Here is a tiny trained network, its code and every weight. The questions are about switching its units off for an input and a class, where a switched-off unit gives its printed mean instead of its output.

import numpy as np


def w(rows, s, z=0):
    codes = np.array(rows[::2]) - 128.0
    scale = np.full(codes.shape[1], s)
    scale[-1] = z or s
    return codes * scale


def f(y):
    return np.maximum(y, 0)


def log_softmax(a):
    a = a - a.max(-1, keepdims=True)
    return a - np.log(np.exp(a).sum(-1, keepdims=True))


def net(x, mask):
    res = np.array(x, float).reshape(1, 3) / 4 @ E
    y = f(res @ A[0][:, :-1].T + A[0][:, -1])
    res = res + np.where(mask, y, B[0][:, -1]) @ B[0][:, :-1]
    return log_softmax(res[-1] @ U[:, :-1].T + U[:, -1])


A, B = {}, {}
E = w([
[173,117,132,122,104,131,165,130,119,86,200,55],'x0',
[131,136,134,132,116,139,106,117,95,150,70,8],'x1',
[181,120,139,77,46,128,178,135,95,126,89,164],'x2',
],0.015)
A[0] = w([
[120,130,134,118,139,119,140,137,150,124,169,199,99],'n1',
[132,112,142,114,137,135,130,124,131,138,83,76,67],'n2',
[148,122,136,111,44,118,146,125,128,125,72,157,125],'n3',
[164,121,135,118,52,142,163,134,122,130,77,166,73],'n4',
[152,120,149,135,98,129,150,120,131,109,250,71,64],'n5',
[91,137,131,144,206,133,85,118,145,132,171,114,98],'n6',
[145,136,126,124,104,132,148,140,148,102,197,106,110],'n7',
[125,118,143,122,131,125,121,132,140,142,70,68,136],'n8',
[93,136,126,125,147,144,87,121,135,119,38,191,71],'n9',
[98,114,132,166,215,129,98,138,144,135,144,109,84],'n10',
[134,120,123,123,144,132,136,126,134,112,134,147,197],'n11',
[100,128,137,135,151,128,101,134,136,140,43,170,146],'n12',
[124,132,127,154,180,114,121,134,132,151,56,168,78],'n13',
[140,130,121,142,130,135,129,124,149,116,171,173,56],'n14',
[134,117,129,119,131,124,120,139,131,125,160,164,176],'n15',
[123,130,123,136,157,121,115,128,132,114,143,118,171],'n16',
[124,132,129,138,114,133,138,125,128,137,129,118,254],'n17',
[133,132,116,122,129,140,113,129,133,123,69,91,137],'n18',
[124,127,111,120,157,115,144,125,103,106,151,156,76],'n19',
[104,128,127,111,138,120,115,116,137,154,94,144,72],'n20',
[124,120,149,143,132,132,142,125,135,130,190,193,70],'n21',
[145,135,90,94,135,125,153,125,112,132,160,100,81],'n22',
[115,143,129,161,119,120,114,131,118,126,73,75,68],'n23',
],0.019,0.016)
B[0] = w([
[83,154,95,149,105,179,76,95,142,161,128,110,224],'n1',
[93,149,67,165,100,94,103,73,117,166,123,97,176],'n2',
[122,155,123,27,140,118,200,114,117,110,135,144,250],'n3',
[108,169,79,54,140,94,219,105,149,144,120,129,237],'n4',
[136,60,122,214,119,117,212,185,134,165,133,89,248],'n5',
[124,173,105,44,124,108,213,103,142,128,124,163,227],'n6',
[139,105,140,191,129,136,184,154,123,139,139,134,210],'n7',
[77,149,128,143,134,155,63,116,128,152,121,129,216],'n8',
[151,76,130,209,112,114,193,151,108,150,154,127,223],'n9',
[123,160,105,26,136,98,202,117,116,127,123,132,220],'n10',
[131,133,172,129,151,154,69,125,137,69,110,129,198],'n11',
[172,84,159,180,133,139,130,182,138,112,144,108,239],'n12',
[119,86,131,188,146,129,175,163,143,136,129,90,198],'n13',
[110,138,63,127,116,141,97,70,148,163,120,67,174],'n14',
[125,137,146,112,136,135,49,144,113,137,98,116,209],'n15',
[153,130,148,70,134,142,137,129,105,78,110,158,186],'n16',
[185,137,221,107,161,151,6,232,157,57,121,208,240],'n17',
[110,147,113,145,110,140,74,104,121,113,138,117,197],'n18',
[104,156,108,154,106,119,115,111,154,164,138,122,153],'n19',
[132,86,105,156,111,127,176,144,122,148,112,108,160],'n20',
[86,149,89,127,91,91,70,77,78,152,146,104,205],'n21',
[131,85,102,144,134,123,171,92,121,139,145,111,162],'n22',
[99,140,71,123,86,143,98,54,125,176,144,96,188],'n23',
],0.024,0.018)
U = w([
[103,181,89,6,125,84,227,187,130,145,143,158,94],'0',
[135,27,128,206,100,131,184,239,119,188,188,90,124],'1',
[40,168,70,141,49,163,33,133,91,213,151,86,108],'2',
[160,140,218,97,159,157,55,219,132,67,119,193,252],'3',
[159,129,139,173,158,117,137,63,90,164,134,166,101],'4',
[184,86,135,156,157,67,129,71,78,108,109,198,98],'5',
[233,100,158,176,133,47,121,3,185,138,75,181,97],'6',
[159,99,171,162,123,18,87,62,99,136,108,147,99],'7',
],0.007,0.012)

Each question gives the input, the list of numbers given to net, and the class t.
The units are the neurons (one row each of A and B). Each row of codes is followed by its name. A weight is (code - 128) times the scale printed after its matrix; where a second scale follows, it is the last column's (A, B and U).
mask holds one flag per neuron, in row order. A switched-off neuron (its flag False) gives its mean, the last column of its row in B, instead of its output. The means were averaged over made-up inputs and are rounded, as every weight is.
A unit's drop is (log p(t) with every unit on - log p(t) with that unit switched off) / (log p(t) with every unit on - log p(t) with every unit switched off).
most important unit: the unit with the biggest drop
k most important neurons: the k neurons with the biggest drops, biggest first
drop when u is switched off: that unit's drop, to one decimal
input [6,8,-5], class 2: most important unit : n23
input [7,3,-7], class 0: 2 most important neurons : n6, n10
input [5,7,-7], class 0: 3 most important neurons : n10, n6, n1
input [4,2,3], class 1: 3 most important neurons : n6, n10, n5
input [-6,6,-8], class 0: 2 most important neurons : n10, n6
input [2,3,-3], class 3: 2 most important neurons : n4, n3
input [-5,-5,-4], class 1: 4 most important neurons : n9, n12, n13, n3
input [-4,0,-3], class 1: 3 most important neurons : n3, n9, n4
input [-6,7,4], class 2: 4 most important neurons : n8, n23, n5, n18
input [-8,8,-4], class 1: 4 most important neurons : n12, n9, n13, n1
input [-5,5,-2], class 1: 4 most important neurons : n12, n9, n1, n13
input [-3,-2,-3], class 3: 2 most important neurons : n4, n5
input [-6,8,3], class 2: 2 most important neurons : n23, n8
input [3,-2,-1], class 3: most important unit : n9
input [8,-7,6], class 1: 2 most important neurons : n5, n7
input [-3,6,5], class 2: 2 most important neurons : n8, n6
input [1,-1,-2], class 3: drop when n5 is switched off : 0.0
input [-1,-2,-3], class 3: drop when n3 is switched off : 0.3
input [-4,2,-1], class 1: drop when n9 is switched off : 0.1
input [5,-1,-1], class 1: drop when n5 is switched off : 1.0
